Below is a small trained network, with its code and all its weights. Each question gives an input and a class and asks what happens when units are switched off, that is, made to give their printed mean instead of their output.

import numpy as np


def w(rows, s, z=0):
    codes = np.array(rows[::2]) - 128.0
    scale = np.full(codes.shape[1], s)
    scale[-1] = z or s
    return codes * scale


def norm(h):
    return h / np.sqrt((h * h).mean(-1, keepdims=True) + 1e-5)


def f(y):
    return y / 2 * (1 + np.tanh(0.7978845608 * (y + 0.044715 * y**3)))


def log_softmax(a):
    a = a - a.max(-1, keepdims=True)
    return a - np.log(np.exp(a).sum(-1, keepdims=True))


def net(x, mask):
    res = np.array(x, float).reshape(1, 5) / 4 @ E
    u = 0
    for l in range(2):
        y = f(norm(res) @ A[l][:, :-1].T + A[l][:, -1])
        res = res + np.where(mask[u : u + 12], y, B[l][:, -1]) @ B[l][:, :-1]
        u += 12
    return log_softmax(norm(res)[-1] @ U[:, :-1].T + U[:, -1])


A, B = {}, {}
E = w([
[103,139,217,162,95,85,157,158,209,228,133,126],'x0',
[199,215,109,57,112,192,245,106,185,114,163,74],'x1',
[149,128,128,128,144,144,103,147,135,136,130,127],'x2',
[91,102,169,110,247,140,150,147,168,70,86,114],'x3',
[104,128,125,142,77,194,159,229,180,43,162,253],'x4',
],0.0031)
A[0] = w([
[114,129,113,194,151,99,171,118,82,139,95,150,164],'0.n0',
[93,154,190,132,125,96,129,125,216,201,169,132,101],'0.n1',
[211,123,79,254,190,121,238,109,132,127,153,114,46],'0.n2',
[175,170,21,126,48,112,97,113,148,181,85,170,49],'0.n3',
[109,138,128,109,228,105,147,129,174,91,79,136,43],'0.n4',
[145,154,133,143,158,93,124,146,169,125,113,125,16],'0.n5',
[158,144,54,157,169,131,124,109,88,72,126,136,96],'0.n6',
[134,135,51,106,165,135,109,120,83,76,150,114,60],'0.n7',
[186,120,131,102,123,156,188,115,156,124,166,78,75],'0.n8',
[82,187,80,94,144,87,63,73,131,20,206,107,5],'0.n9',
[115,116,148,58,164,141,121,109,63,202,122,61,57],'0.n10',
[108,123,140,96,223,136,147,121,169,104,77,147,66],'0.n11',
],0.005,0.0018)
B[0] = w([
[182,136,164,135,194,208,7,183,165,161,149,114,158],'0.n0',
[181,61,161,127,101,180,201,147,92,164,21,152,250],'0.n1',
[102,134,128,95,157,160,101,112,142,150,129,117,143],'0.n2',
[130,119,186,142,109,183,132,123,83,67,208,57,211],'0.n3',
[116,114,153,143,153,187,145,118,83,124,255,69,195],'0.n4',
[59,98,102,110,106,156,209,77,63,129,127,127,107],'0.n5',
[134,116,190,138,94,112,168,160,134,195,54,155,198],'0.n6',
[109,87,183,146,78,121,207,147,138,207,45,146,202],'0.n7',
[75,130,134,76,129,80,8,186,125,132,89,117,219],'0.n8',
[223,67,146,114,125,150,147,160,162,189,85,125,164],'0.n9',
[137,155,67,228,103,83,178,135,191,28,131,182,238],'0.n10',
[142,108,167,142,117,155,142,129,93,96,247,68,201],'0.n11',
],0.0054,0.0025)
A[1] = w([
[139,139,112,141,70,89,127,166,158,186,134,139,112],'1.n0',
[108,128,95,127,125,111,155,157,168,90,160,206,85],'1.n1',
[135,132,99,127,69,144,122,77,49,147,205,131,17],'1.n2',
[134,95,175,94,121,125,98,100,100,174,122,70,99],'1.n3',
[94,103,125,133,170,108,67,142,104,159,134,168,68],'1.n4',
[157,88,59,90,157,182,150,81,50,113,91,160,103],'1.n5',
[182,153,113,139,125,153,207,122,128,137,150,130,149],'1.n6',
[126,128,143,108,114,187,111,181,111,145,151,149,125],'1.n7',
[118,96,148,129,136,139,183,101,139,198,126,150,54],'1.n8',
[72,187,89,2,156,131,100,129,164,160,118,116,4],'1.n9',
[137,149,60,164,185,64,150,79,153,141,124,137,51],'1.n10',
[127,147,77,164,135,123,132,90,150,112,122,105,55],'1.n11',
],0.0079,0.0013)
B[1] = w([
[103,103,148,98,225,158,154,143,133,85,139,96,223],'1.n0',
[184,212,38,177,175,107,142,68,91,167,118,106,180],'1.n1',
[98,87,175,109,243,163,172,148,155,92,169,85,191],'1.n2',
[119,183,62,160,123,140,176,151,137,102,148,214,212],'1.n3',
[119,146,144,1,27,145,109,70,172,115,157,116,174],'1.n4',
[114,165,200,125,129,102,168,228,192,222,72,86,137],'1.n5',
[80,53,154,154,105,95,4,105,102,138,134,189,232],'1.n6',
[131,163,85,160,154,69,156,87,128,146,107,97,253],'1.n7',
[179,160,92,78,122,121,104,203,102,138,76,72,195],'1.n8',
[104,81,161,99,51,118,41,70,139,125,151,167,188],'1.n9',
[146,213,53,145,146,153,169,128,117,127,148,165,191],'1.n10',
[128,160,100,150,121,132,144,134,109,157,127,180,153],'1.n11',
],0.006,0.0035)
U = w([
[150,94,171,124,112,135,168,220,132,178,27,120,252],'0',
[90,87,176,146,194,183,161,130,114,53,254,71,70],'1',
[147,220,27,197,154,102,145,66,138,113,132,169,126],'2',
[82,116,156,38,43,133,44,69,178,98,158,151,96],'3',
],0.007,0.00019)

Each question gives the input, the list of numbers given to net, and the class t.
The units are the neurons (one row each of A and B). Each row of codes is followed by its name. A weight is (code - 128) times the scale printed after its matrix; where a second scale follows, it is the last column's (A, B and U).
mask holds one flag per neuron, layer by layer. A switched-off neuron (its flag False) gives its mean, the last column of its row in B, instead of its output. The means were averaged over made-up inputs and are rounded, as every weight is.
A unit's drop is (log p(t) with every unit on - log p(t) with that unit switched off) / (log p(t) with every unit on - log p(t) with every unit switched off).
The circuit of an input: a set's keep is (log p(t) with only the set's units on - log p(t) with every unit switched off) / (log p(t) with every unit on - log p(t) with every unit switched off). Starting from the 12 units with the biggest drops (on a tie, the unit counted first), units are removed one at a time, each time the one whose removal leaves the highest keep (on an exact tie, the one counted first), for as long as the keep stays at least 0.8.
circuit, biggest first: the units of the circuit, biggest drop first
top k neurons: the k neurons with the biggest drops, biggest first
top k neurons in layer l: the k neurons of layer l with the biggest drops, biggest first
input [1,6,-2,-4,-3], class 3: top neuron in layer 0 : (0.n8)
input [-5,8,8,-3,-6], class 3: circuit, biggest first : (1.n9; 0.n8)
input [2,-8,7,-8,-6], class 1: circuit, biggest first : (1.n2; 0.n3)
input [-6,8,-7,-5,-6], class 3: top 2 neurons : (0.n1; 0.n8)
input [-7,-8,1,3,8], class 2: top 4 neurons in layer 1 : (1.n1; 1.n7; 1.n6; 1.n9)
input [-5,3,-1,2,5], class 0: top 2 neurons in layer 0 : (0.n10; 0.n9)
input [-5,4,7,-2,-5], class 0: top 3 neurons : (0.n7; 0.n6; 0.n9)
input [-1,-1,7,-5,-4], class 1: top 2 neurons : (0.n3; 1.n2)
input [-5,1,-8,-7,1], class 1: top 3 neurons : (0.n3; 1.n2; 0.n1)
input [7,8,-3,6,6], class 3: top 2 neurons : (0.n10; 0.n7)
input [-2,8,-8,-8,-4], class 1: top 3 neurons : (1.n2; 0.n3; 1.n4)
input [0,6,0,-8,1], class 1: top 2 neurons : (1.n2; 0.n3)
input [6,-4,-4,2,8], class 2: top 2 neurons : (1.n1; 0.n7)
input [4,-1,-2,5,-2], class 1: top 2 neurons : (0.n11; 0.n4)
input [-5,-5,8,-2,4], class 0: circuit, biggest first : (1.n5)
input [-4,-8,2,-5,8], class 2: top 3 neurons : (1.n1; 0.n8; 1.n7)
input [1,-6,8,0,-7], class 2: circuit, biggest first : (1.n10; 0.n10)
input [-4,2,1,3,6], class 2: top 2 neurons : (0.n1; 1.n1)
input [6,-7,-1,-8,1], class 1: top 2 neurons in layer 1 : (1.n0; 1.n2)
input [-1,-8,2,-2,-6], class 3: circuit, biggest first : (1.n4)
input [1,-7,1,1,-8], class 2: top 2 neurons in layer 0 : (0.n10; 0.n8)
